Below is a small trained network, with its code and all its weights. Each question gives an input and a class and asks what happens when units are switched off, that is, made to give their printed mean instead of their output.

import numpy as np


def w(rows, s, z=0):
    codes = np.array(rows[::2]) - 128.0
    scale = np.full(codes.shape[1], s)
    scale[-1] = z or s
    return codes * scale


def f(y):
    return y / 2 * (1 + np.tanh(0.7978845608 * (y + 0.044715 * y**3)))


def log_softmax(a):
    a = a - a.max(-1, keepdims=True)
    return a - np.log(np.exp(a).sum(-1, keepdims=True))


def net(x, mask):
    res = np.array(x, float).reshape(1, 6) / 4 @ E
    y = f(res @ A[0][:, :-1].T + A[0][:, -1])
    res = res + np.where(mask, y, B[0][:, -1]) @ B[0][:, :-1]
    return log_softmax(res[-1] @ U[:, :-1].T + U[:, -1])


A, B = {}, {}
E = w([
[129,128,129],'x0',
[224,77,231],'x1',
[1,69,188],'x2',
[125,128,128],'x3',
[147,41,66],'x4',
[129,127,128],'x5',
],0.014)
A[0] = w([
[174,154,223,66],'neuron 1',
[67,47,138,92],'neuron 2',
[214,66,255,201],'neuron 3',
[201,35,164,52],'neuron 4',
[178,167,96,222],'neuron 5',
[72,57,130,77],'neuron 6',
[97,153,140,163],'neuron 7',
[55,126,211,144],'neuron 8',
[94,127,51,147],'neuron 9',
[83,102,158,182],'neuron 10',
[139,17,98,183],'neuron 11',
[70,184,110,233],'neuron 12',
[190,192,131,198],'neuron 13',
[200,119,74,184],'neuron 14',
[176,114,87,150],'neuron 15',
[91,207,123,167],'neuron 16',
[208,185,81,255],'neuron 17',
[192,197,129,200],'neuron 18',
[107,189,208,214],'neuron 19',
],0.013,0.01)
B[0] = w([
[254,44,65,176],'neuron 1',
[110,152,187,180],'neuron 2',
[245,105,193,255],'neuron 3',
[137,202,232,183],'neuron 4',
[144,159,83,182],'neuron 5',
[87,158,218,169],'neuron 6',
[72,125,119,155],'neuron 7',
[115,37,116,200],'neuron 8',
[149,82,80,176],'neuron 9',
[71,104,148,179],'neuron 10',
[103,195,179,187],'neuron 11',
[34,170,127,197],'neuron 12',
[180,200,144,184],'neuron 13',
[150,111,61,181],'neuron 14',
[135,118,101,159],'neuron 15',
[40,161,126,175],'neuron 16',
[167,189,53,209],'neuron 17',
[156,179,136,187],'neuron 18',
[152,41,63,197],'neuron 19',
],0.012,0.024)
U = w([
[111,211,116,72],'0',
[81,53,106,89],'1',
[141,114,52,202],'2',
[86,178,181,253],'3',
[198,104,106,75],'4',
[153,6,153,130],'5',
[170,196,176,117],'6',
[142,122,220,99],'7',
],0.013,0.0062)

Each question gives the input, the list of numbers given to net, and the class t.
The units are the neurons (one row each of A and B). Each row of codes is followed by its name. A weight is (code - 128) times the scale printed after its matrix; where a second scale follows, it is the last column's (A, B and U).
mask holds one flag per neuron, in row order. A switched-off neuron (its flag False) gives its mean, the last column of its row in B, instead of its output. The means were averaged over made-up inputs and are rounded, as every weight is.
A unit's drop is (log p(t) with every unit on - log p(t) with that unit switched off) / (log p(t) with every unit on - log p(t) with every unit switched off).
The circuit of an input: a set's keep is (log p(t) with only the set's units on - log p(t) with every unit switched off) / (log p(t) with every unit on - log p(t) with every unit switched off). Starting from the 12 units with the biggest drops (on a tie, the unit counted first), units are removed one at a time, each time the one whose removal leaves the highest keep (on an exact tie, the one counted first), for as long as the keep stays at least 0.8.
units of the circuit, in order: the units of the circuit, biggest drop first
most important unit: the unit with the biggest drop
k most important neurons: the k neurons with the biggest drops, biggest first
drop of u: that unit's drop, to one decimal
input [2,5,-2,4,3,2], class 6: 2 most important neurons : [neuron 4; neuron 19]
input [5,-3,-4,-3,4,-6], class 2: units of the circuit, in order : [neuron 3]
input [-8,-2,3,-3,8,5], class 3: units of the circuit, in order : [neuron 3; neuron 11]
input [8,0,-6,-7,-2,2], class 0: 3 most important neurons : [neuron 3; neuron 13; neuron 8]
input [7,-5,-8,3,1,1], class 2: 3 most important neurons : [neuron 14; neuron 4; neuron 11]
input [8,-5,-1,-2,-2,2], class 0: 2 most important neurons : [neuron 1; neuron 8]
input [0,3,1,8,2,-7], class 7: 2 most important neurons : [neuron 17; neuron 13]
input [-4,-6,-4,-5,0,2], class 0: 3 most important neurons : [neuron 19; neuron 1; neuron 8]
input [7,0,7,-5,5,-5], class 3: 4 most important neurons : [neuron 3; neuron 1; neuron 11; neuron 19]
input [0,-3,0,-6,2,-8], class 2: 2 most important neurons : [neuron 4; neuron 6]
input [8,7,0,2,4,1], class 6: 2 most important neurons : [neuron 4; neuron 8]
input [2,2,-5,3,-3,1], class 4: 2 most important neurons : [neuron 4; neuron 11]
input [-4,0,7,-7,5,3], class 3: 4 most important neurons : [neuron 3; neuron 1; neuron 11; neuron 19]
input [4,3,-5,-1,-2,7], class 4: drop of neuron 12 : 0.1
input [-7,-2,4,2,8,-4], class 3: drop of neuron 3 : 0.2
input [6,6,2,-1,7,5], class 7: most important unit : neuron 17
input [-2,8,-2,-7,-4,5], class 4: drop of neuron 1 : 0.8
input [1,-1,-5,-6,-6,0], class 0: drop of neuron 3 : 0.2
